Below are the code and all the weights of a small trained network. Each question names an input and a target symbol and asks about switching units off, where a switched-off unit gives its printed mean instead of its output.

import numpy as np


def w(rows, s, z=0):
    codes = np.array(rows[::2]) - 128.0
    scale = np.full(codes.shape[1], s)
    scale[-1] = z or s
    return codes * scale


def f(y):
    return np.maximum(y, 0)


def softmax(a):
    e = np.exp(a - a.max(-1, keepdims=True))
    return e / e.sum(-1, keepdims=True)


def log_softmax(a):
    a = a - a.max(-1, keepdims=True)
    return a - np.log(np.exp(a).sum(-1, keepdims=True))


def net(x, mask):
    ids = ['αγθλμξπψ'.index(c) for c in x.split()]
    T = len(ids)
    res = E[ids] + P[:T]
    u = 0
    for l in range(2):
        q, k, v = (res @ M[l].T for M in (Q, K, V))
        z = softmax(np.where(np.tri(T) > 0, q @ k.T / 2**0.5, -1e9)) @ v
        res = res + np.where(mask[u], z, O[l][:, -1]) @ O[l][:, :-1]
        u += 1
        y = f(res @ A[l][:, :-1].T + A[l][:, -1])
        res = res + np.where(mask[u : u + 4], y, B[l][:, -1]) @ B[l][:, :-1]
        u += 4
    return log_softmax(res[-1] @ U[:, :-1].T + U[:, -1])


Q, K, V, O, A, B = {}, {}, {}, {}, {}, {}
E = w([
[155,85,92,107,137,102,237],'α',
[171,88,96,186,95,136,36],'γ',
[52,135,254,54,93,174,124],'θ',
[65,119,209,152,208,87,119],'λ',
[129,130,75,156,87,211,135],'μ',
[251,89,174,53,120,107,82],'ξ',
[99,108,106,76,56,86,46],'π',
[156,171,213,147,29,124,123],'ψ',
],0.015)
P = w([
[93,3,70,160,170,131,43],'0',
[104,122,65,143,213,99,89],'1',
[99,135,42,110,183,83,110],'2',
[128,157,51,99,137,102,110],'3',
[136,162,62,93,109,132,114],'4',
[151,140,83,94,73,152,67],'5',
[182,131,76,112,66,126,59],'6',
],0.0052)
Q[0] = w([
[155,96,1,110,122,78,103],'L0H0',
[107,97,129,169,200,70,109],'L0H0',
],0.0076)
K[0] = w([
[98,255,170,68,139,191,151],'L0H0',
[190,181,93,116,74,165,160],'L0H0',
],0.009)
V[0] = w([
[116,105,115,165,41,220,113],'L0H0',
[254,147,68,251,139,79,105],'L0H0',
],0.0068)
O[0] = w([
[96,249,96,126,72,164,155,217],'L0H0',
[226,171,2,120,198,85,120,251],'L0H0',
],0.0096,0.0028)
A[0] = w([
[145,83,100,114,134,98,254,73],'L0N0',
[209,180,100,71,235,148,79,136],'L0N1',
[133,75,177,204,87,154,44,251],'L0N2',
[39,163,126,195,245,79,135,228],'L0N3',
],0.0062,0.0015)
B[0] = w([
[120,183,62,61,192,48,123,138],'L0N0',
[190,87,123,176,1,114,84,253],'L0N1',
[155,194,132,114,193,112,126,231],'L0N2',
[223,138,129,61,148,221,62,188],'L0N3',
],0.0084,0.0064)
Q[1] = w([
[65,93,174,110,89,2,62],'L1H0',
[84,47,178,128,159,137,115],'L1H0',
],0.0049)
K[1] = w([
[102,190,141,69,40,67,117],'L1H0',
[169,180,160,55,114,253,162],'L1H0',
],0.0052)
V[1] = w([
[223,114,76,112,70,138,96],'L1H0',
[115,53,255,178,114,167,90],'L1H0',
],0.0042)
O[1] = w([
[101,128,254,158,174,152,139,255],'L1H0',
[206,164,92,108,57,200,138,86],'L1H0',
],0.0084,0.0085)
A[1] = w([
[88,105,118,221,254,166,182,251],'L1N0',
[113,106,126,97,136,86,77,201],'L1N1',
[102,160,136,24,124,132,180,66],'L1N2',
[83,191,197,117,89,153,155,175],'L1N3',
],0.0072,0.002)
B[1] = w([
[159,174,93,37,97,255,187,235],'L1N0',
[73,100,117,108,126,113,141,254],'L1N1',
[192,129,21,134,129,191,95,153],'L1N2',
[151,83,122,204,172,34,178,222],'L1N3',
],0.0097,0.0034)
U = w([
[150,105,48,102,191,71,186,113],'α',
[163,126,2,190,136,104,60,159],'γ',
[139,119,113,133,116,125,162,2],'θ',
[125,129,177,94,221,201,93,73],'λ',
[148,205,79,117,12,234,145,174],'μ',
[203,37,144,99,62,130,158,74],'ξ',
[18,125,108,86,108,87,94,214],'π',
[144,211,203,161,141,72,213,175],'ψ',
],0.0063,0.0034)

Each question gives the input, a string of symbols that net reads in full, and the target symbol t.
The units are the heads (2 rows each of Q, K, V and O) and the neurons (one row each of A and B). Each row of codes is followed by its name. A weight is (code - 128) times the scale printed after its matrix; where a second scale follows, it is the last column's (O, A, B and U).
mask holds one flag per unit, layer by layer, with each layer's heads first. A switched-off unit (its flag False) gives its mean, the last column of its rows in O or B, instead of its output. The means were averaged over made-up inputs and are rounded, as every weight is.
A unit's drop is (log p(t) with every unit on - log p(t) with that unit switched off) / (log p(t) with every unit on - log p(t) with every unit switched off).
The circuit of an input: a set's keep is (log p(t) with only the set's units on - log p(t) with every unit switched off) / (log p(t) with every unit on - log p(t) with every unit switched off). Starting from all 10 units, units are removed one at a time, each time the one whose removal leaves the highest keep (on an exact tie, the one counted first), for as long as the keep stays at least 0.8.
circuit, biggest first: the units of the circuit, biggest drop first
most important unit: the unit with the biggest drop
k most important neurons: the k neurons with the biggest drops, biggest first
top k neurons in layer l: the k neurons of layer l with the biggest drops, biggest first
drop of u: that unit's drop, to one decimal
input γ γ θ γ γ, target ψ: most important unit => L0H0
input θ γ λ α γ γ ξ, target μ: top 2 neurons in layer 1 => [L1N3; L1N2]
input γ θ γ μ, target ψ: circuit, biggest first => [L0H0; L1N3]
input θ γ λ π, target μ: circuit, biggest first => [L1H0; L0H0]
input θ λ λ λ, target μ: circuit, biggest first => [L1H0; L0H0]
input λ γ γ λ, target γ: circuit, biggest first => [L0H0; L0N1]
input θ γ λ π ξ ξ, target μ: circuit, biggest first => [L1H0; L0H0]
input γ γ π γ γ θ, target ψ: 2 most important neurons => [L1N3; L0N1]
input θ γ γ γ λ, target μ: circuit, biggest first => [L0H0; L1H0; L0N3]
input γ γ λ α γ θ ξ, target ψ: 4 most important neurons => [L0N1; L1N3; L0N3; L0N2]
input γ γ γ ξ γ θ, target ψ: drop of L1N3 => 0.3
input γ λ π λ ψ γ, target λ: drop of L1H0 => 0.0
input γ γ μ γ θ λ γ, target ψ: drop of L0N2 => 0.2
input μ γ α α γ π, target π: drop of L0N1 => 0.1
input π λ γ γ γ ξ λ, target γ: top neuron in layer 0 => [L0N1]
